Below is a small trained network, with its code and all its weights. Each question gives an input and a target symbol and asks what happens when units are switched off, that is, made to give their printed mean instead of their output.

import numpy as np


def w(rows, s, z=0):
    codes = np.array(rows[::2]) - 128.0
    scale = np.full(codes.shape[1], s)
    scale[-1] = z or s
    return codes * scale


def norm(h):
    return h / np.sqrt((h * h).mean(-1, keepdims=True) + 1e-5)


def f(y):
    return y / 2 * (1 + np.tanh(0.7978845608 * (y + 0.044715 * y**3)))


def softmax(a):
    e = np.exp(a - a.max(-1, keepdims=True))
    return e / e.sum(-1, keepdims=True)


def log_softmax(a):
    a = a - a.max(-1, keepdims=True)
    return a - np.log(np.exp(a).sum(-1, keepdims=True))


def net(x, mask):
    ids = ['ΓΔΞΦΨαβζηλπστ'.index(c) for c in x.split()]
    T = len(ids)
    res = E[ids] + P[:T]
    u = 0
    for l in range(2):
        r = norm(res)
        for j in range(3):
            rows = slice(3 * j, 3 * j + 3)
            q, k, v = (r @ M[l][rows].T for M in (Q, K, V))
            z = softmax(np.where(np.tri(T) > 0, q @ k.T / 3**0.5, -1e9)) @ v
            o = O[l][rows]
            res = res + np.where(mask[u + j], z, o[:, -1]) @ o[:, :-1]
        u += 3
        y = f(norm(res) @ A[l][:, :-1].T + A[l][:, -1])
        res = res + np.where(mask[u : u + 8], y, B[l][:, -1]) @ B[l][:, :-1]
        u += 8
    return log_softmax(norm(res)[-1] @ U[:, :-1].T + U[:, -1])


Q, K, V, O, A, B = {}, {}, {}, {}, {}, {}
E = w([
[108,98,152,74,105,47,191,139,174],'Γ',
[117,111,140,180,2,58,160,236,150],'Δ',
[207,167,157,52,155,93,98,103,107],'Ξ',
[167,130,242,146,139,47,109,148,181],'Φ',
[188,30,102,131,212,197,109,141,156],'Ψ',
[130,104,118,132,140,49,85,103,98],'α',
[150,204,149,81,40,100,48,136,106],'β',
[91,29,90,186,126,48,143,162,115],'ζ',
[51,70,250,184,138,110,140,126,182],'η',
[202,47,66,92,170,67,177,169,162],'λ',
[207,135,44,80,111,203,91,189,76],'π',
[165,119,19,10,134,73,119,124,149],'σ',
[48,211,136,95,108,57,126,180,149],'τ',
],0.0083)
P = w([
[176,126,136,153,150,167,79,121,146],'0',
[89,74,184,80,160,93,96,246,106],'1',
[156,131,97,118,156,148,140,114,108],'2',
[147,110,139,145,101,130,111,89,157],'3',
[102,93,160,75,136,94,144,227,107],'4',
[151,154,78,128,147,146,159,119,110],'5',
[140,133,134,146,93,130,120,90,157],'6',
[105,103,166,81,135,112,162,220,109],'7',
[143,174,59,138,137,142,182,120,120],'8',
[140,148,129,146,87,124,124,94,155],'9',
[105,111,166,80,131,106,181,217,110],'10',
],0.011)
Q[0] = w([
[96,77,168,85,82,81,209,140,207],'L0H0',
[144,142,119,115,30,123,137,2,157],'L0H0',
[107,116,34,54,177,147,224,152,173],'L0H0',
[106,195,42,87,64,135,152,103,68],'L0H1',
[199,117,59,122,161,191,55,154,63],'L0H1',
[160,119,35,132,133,147,241,83,111],'L0H1',
[133,188,174,196,76,88,124,17,131],'L0H2',
[105,101,68,99,154,73,214,235,134],'L0H2',
[100,159,148,49,153,2,121,199,71],'L0H2',
],0.0071)
K[0] = w([
[124,154,105,130,127,141,202,126,117],'L0H0',
[151,162,94,85,102,44,138,74,139],'L0H0',
[92,98,132,77,144,114,165,173,130],'L0H0',
[168,166,102,116,67,82,102,126,108],'L0H1',
[184,71,133,114,128,153,49,139,85],'L0H1',
[186,93,55,131,123,127,163,108,133],'L0H1',
[23,114,254,140,111,94,80,133,159],'L0H2',
[134,156,55,153,105,95,183,148,134],'L0H2',
[133,217,133,150,120,98,168,104,79],'L0H2',
],0.0095)
V[0] = w([
[78,68,163,93,96,110,104,127,25],'L0H0',
[91,115,156,124,153,144,87,151,214],'L0H0',
[152,218,54,187,170,158,254,46,162],'L0H0',
[32,14,211,86,162,100,68,229,121],'L0H1',
[94,110,65,118,182,117,112,245,97],'L0H1',
[187,116,157,123,184,120,91,161,68],'L0H1',
[114,46,10,164,218,134,179,106,171],'L0H2',
[250,107,112,83,56,204,118,204,187],'L0H2',
[110,105,194,105,98,110,125,50,123],'L0H2',
],0.0033)
O[0] = w([
[194,245,81,204,166,133,67,125,140,135],'L0H0',
[122,174,172,123,82,187,218,46,112,186],'L0H0',
[178,34,58,97,130,134,242,179,159,19],'L0H0',
[116,171,126,65,116,130,185,211,115,252],'L0H1',
[129,159,169,182,153,93,118,127,83,150],'L0H1',
[77,228,128,162,57,67,181,136,118,126],'L0H1',
[92,143,92,195,215,57,10,155,106,136],'L0H2',
[100,117,174,69,156,99,196,130,2,166],'L0H2',
[224,96,69,130,41,157,119,168,175,100],'L0H2',
],0.0037,0.0036)
A[0] = w([
[150,46,82,107,153,72,92,171,172,235],'L0N0',
[52,141,172,112,118,157,183,161,173,154],'L0N1',
[48,126,140,137,77,58,134,169,195,114],'L0N2',
[165,80,43,66,127,160,67,79,115,9],'L0N3',
[40,16,172,197,162,136,164,229,140,1],'L0N4',
[163,208,154,164,49,131,70,73,193,64],'L0N5',
[136,126,142,92,43,107,93,146,162,145],'L0N6',
[125,121,155,255,190,151,86,117,115,204],'L0N7',
],0.0055,0.0015)
B[0] = w([
[76,201,218,96,143,202,186,94,29,168],'L0N0',
[183,139,63,56,131,154,150,184,5,240],'L0N1',
[196,79,140,137,185,242,33,116,79,239],'L0N2',
[253,119,104,122,157,24,80,174,80,131],'L0N3',
[156,209,64,55,80,77,92,120,125,254],'L0N4',
[86,152,175,161,125,81,72,175,150,170],'L0N5',
[88,58,125,190,204,217,179,164,144,177],'L0N6',
[87,93,179,123,51,156,162,77,140,165],'L0N7',
],0.005)
Q[1] = w([
[155,174,80,253,193,135,110,19,214],'L1H0',
[50,161,133,79,111,124,111,181,53],'L1H0',
[98,130,208,47,87,147,199,156,145],'L1H0',
[81,119,77,189,162,71,104,2,242],'L1H1',
[180,171,165,94,127,116,82,136,207],'L1H1',
[103,143,182,77,116,68,173,229,91],'L1H1',
[82,123,120,36,135,80,206,149,54],'L1H2',
[51,214,91,64,113,171,126,240,14],'L1H2',
[113,153,145,165,126,131,164,16,160],'L1H2',
],0.0075)
K[1] = w([
[130,64,226,92,130,147,76,172,68],'L1H0',
[116,175,79,151,73,100,198,148,129],'L1H0',
[188,137,81,180,122,189,184,103,196],'L1H0',
[108,92,255,58,155,82,41,181,74],'L1H1',
[172,152,135,119,147,97,70,127,176],'L1H1',
[178,224,126,189,164,101,193,112,163],'L1H1',
[121,125,58,92,176,135,211,77,85],'L1H2',
[77,201,18,159,119,178,165,89,144],'L1H2',
[76,129,209,95,118,126,132,153,90],'L1H2',
],0.008)
V[1] = w([
[88,50,64,89,99,220,145,24,138],'L1H0',
[246,76,84,168,141,83,123,72,178],'L1H0',
[142,63,137,31,20,90,156,175,188],'L1H0',
[147,88,77,254,48,140,178,98,24],'L1H1',
[24,165,46,114,152,127,184,182,165],'L1H1',
[238,201,231,174,110,67,214,222,140],'L1H1',
[93,124,148,46,235,119,228,116,167],'L1H2',
[195,235,35,164,212,198,79,110,180],'L1H2',
[112,62,218,193,189,223,177,137,133],'L1H2',
],0.0049)
O[1] = w([
[88,69,70,20,108,159,146,108,195,56],'L1H0',
[161,171,187,138,124,88,152,93,209,3],'L1H0',
[101,156,123,83,41,145,152,134,110,124],'L1H0',
[158,94,65,177,64,78,118,187,71,107],'L1H1',
[176,127,206,153,168,150,59,186,118,77],'L1H1',
[133,101,110,173,218,127,166,196,253,191],'L1H1',
[170,181,181,118,121,103,128,157,129,113],'L1H2',
[38,161,142,138,150,114,136,136,73,131],'L1H2',
[192,105,168,161,154,76,132,105,85,102],'L1H2',
],0.0066,0.0046)
A[1] = w([
[143,200,124,92,171,119,200,161,79,3],'L1N0',
[81,99,92,105,59,160,36,192,124,45],'L1N1',
[215,179,165,60,105,3,108,123,107,20],'L1N2',
[145,202,19,117,200,117,70,117,61,203],'L1N3',
[204,80,105,88,179,131,177,144,100,149],'L1N4',
[210,112,73,94,162,76,57,89,65,88],'L1N5',
[81,174,135,141,160,73,117,235,54,178],'L1N6',
[152,130,189,197,150,10,50,106,135,135],'L1N7',
],0.0075,0.003)
B[1] = w([
[127,170,102,243,82,150,157,67,93,167],'L1N0',
[118,152,154,95,175,179,183,87,167,167],'L1N1',
[115,135,129,164,35,184,64,210,150,140],'L1N2',
[113,62,209,39,76,121,115,191,148,203],'L1N3',
[34,175,114,99,115,222,190,128,102,165],'L1N4',
[254,193,105,219,195,126,79,104,179,144],'L1N5',
[173,83,88,169,118,130,124,18,203,246],'L1N6',
[49,127,133,38,87,100,249,130,77,142],'L1N7',
],0.0059,0.011)
U = w([
[132,199,117,203,96,173,171,108,74,37],'Γ',
[134,66,47,181,117,119,151,192,123,146],'Δ',
[175,181,177,127,75,149,83,184,146,66],'Ξ',
[147,155,102,122,198,90,159,158,177,234],'Φ',
[122,112,152,129,224,164,89,156,57,117],'Ψ',
[140,106,197,116,119,53,155,177,122,188],'α',
[125,47,148,125,64,137,99,85,216,1],'β',
[57,58,101,140,133,71,143,111,75,126],'ζ',
[120,127,79,26,127,157,169,162,92,159],'η',
[173,153,94,153,170,132,158,25,121,183],'λ',
[135,136,89,150,65,124,72,92,2,102],'π',
[194,112,64,89,161,94,59,124,137,246],'σ',
[35,180,145,165,94,129,66,99,145,101],'τ',
],0.0083,0.0024)

Each question gives the input, a string of symbols that net reads in full, and the target symbol t.
The units are the heads (3 rows each of Q, K, V and O) and the neurons (one row each of A and B). Each row of codes is followed by its name. A weight is (code - 128) times the scale printed after its matrix; where a second scale follows, it is the last column's (O, A, B and U).
mask holds one flag per unit, layer by layer, with each layer's heads first. A switched-off unit (its flag False) gives its mean, the last column of its rows in O or B, instead of its output. The means were averaged over made-up inputs and are rounded, as every weight is.
A unit's drop is (log p(t) with every unit on - log p(t) with that unit switched off) / (log p(t) with every unit on - log p(t) with every unit switched off).
The circuit of an input: a set's keep is (log p(t) with only the set's units on - log p(t) with every unit switched off) / (log p(t) with every unit on - log p(t) with every unit switched off). Starting from the 12 units with the biggest drops (on a tie, the unit counted first), units are removed one at a time, each time the one whose removal leaves the highest keep (on an exact tie, the one counted first), for as long as the keep stays at least 0.8.
units of the circuit, in order: the units of the circuit, biggest drop first
top k neurons: the k neurons with the biggest drops, biggest first
k most important neurons of layer l: the k neurons of layer l with the biggest drops, biggest first
which heads matter: for each layer, one digit per head in row order, 1 if its drop is at least 0.15 and else 0, layers parted by /
input σ Ξ Δ Ψ β η Ψ π Ψ, target Ψ: top neuron -> (L0N1)
input λ η Γ τ Γ η ζ, target π: top 2 neurons -> (L0N0 L0N1)
input τ β τ λ η τ ζ, target π: units of the circuit, in order -> (L1H1 L0N2)
input π β α π τ Δ Ψ τ, target Δ: units of the circuit, in order -> (L1H1 L1N6)
input η τ τ Δ Γ, target Ψ: units of the circuit, in order -> (L0N2 L1H0 L1H1)
input Δ τ η τ τ Ξ, target Ξ: top 2 neurons -> (L1N3 L1N5)
input α η η α η η Ψ τ η λ, target Γ: top 3 neurons -> (L0N0 L0N1 L0N4)
input η λ Ψ π, target σ: which heads matter -> 000 / 001
input η Ψ η π Ψ Δ τ σ, target Δ: units of the circuit, in order -> (L1H1 L0N4)
input Γ η Φ η τ η η τ Ψ, target Ψ: which heads matter -> 001 / 110
input τ π η Δ Γ η, target η: which heads matter -> 000 / 000
input λ τ σ σ η η Δ η η π, target σ: 3 most important neurons of layer 1 -> (L1N5 L1N3 L1N0)
input Ψ Φ Φ Φ τ η α η σ, target σ: which heads matter -> 011 / 100
input Φ β Γ η α ζ, target ζ: top 4 neurons -> (L1N7 L0N1 L0N7 L0N2)
input η τ α Γ, target η: top neuron -> (L0N6)
input Γ Φ η τ Ξ β τ η τ σ, target Ξ: top 3 neurons -> (L0N3 L1N2 L0N0)
input η η Ψ α α τ β, target τ: units of the circuit, in order -> (L0N5 L0N1)
input τ Φ η η η β, target β: which heads matter -> 010 / 100
input η Δ β Γ Ψ, target Γ: top 2 neurons -> (L0N2 L1N0)
input η Ψ Ψ η η π λ, target Γ: which heads matter -> 001 / 001
input Ξ η η λ Ψ Ψ τ α Γ, target Γ: top 2 neurons -> (L0N0 L1N0)
input Φ η η τ ζ Δ π α, target Δ: units of the circuit, in order -> (L1H1)
input τ τ τ π τ, target Ψ: 2 most important neurons of layer 0 -> (L0N4 L0N2)
input η η Ψ τ η τ Ψ η π Ξ, target Φ: which heads matter -> 100 / 010
input τ η τ β, target τ: top 2 neurons -> (L0N5 L0N1)
input τ η β η η σ τ η, target τ: which heads matter -> 000 / 101
input τ τ Ψ Φ β τ σ, target Ξ: top 2 neurons -> (L0N3 L0N0)
input π Γ Ψ Φ Ψ β Δ, target Δ: which heads matter -> 001 / 010
input Γ π β Ψ τ Φ τ η, target Φ: which heads matter -> 000 / 010
input Δ Φ τ Ξ τ σ, target σ: which heads matter -> 010 / 101
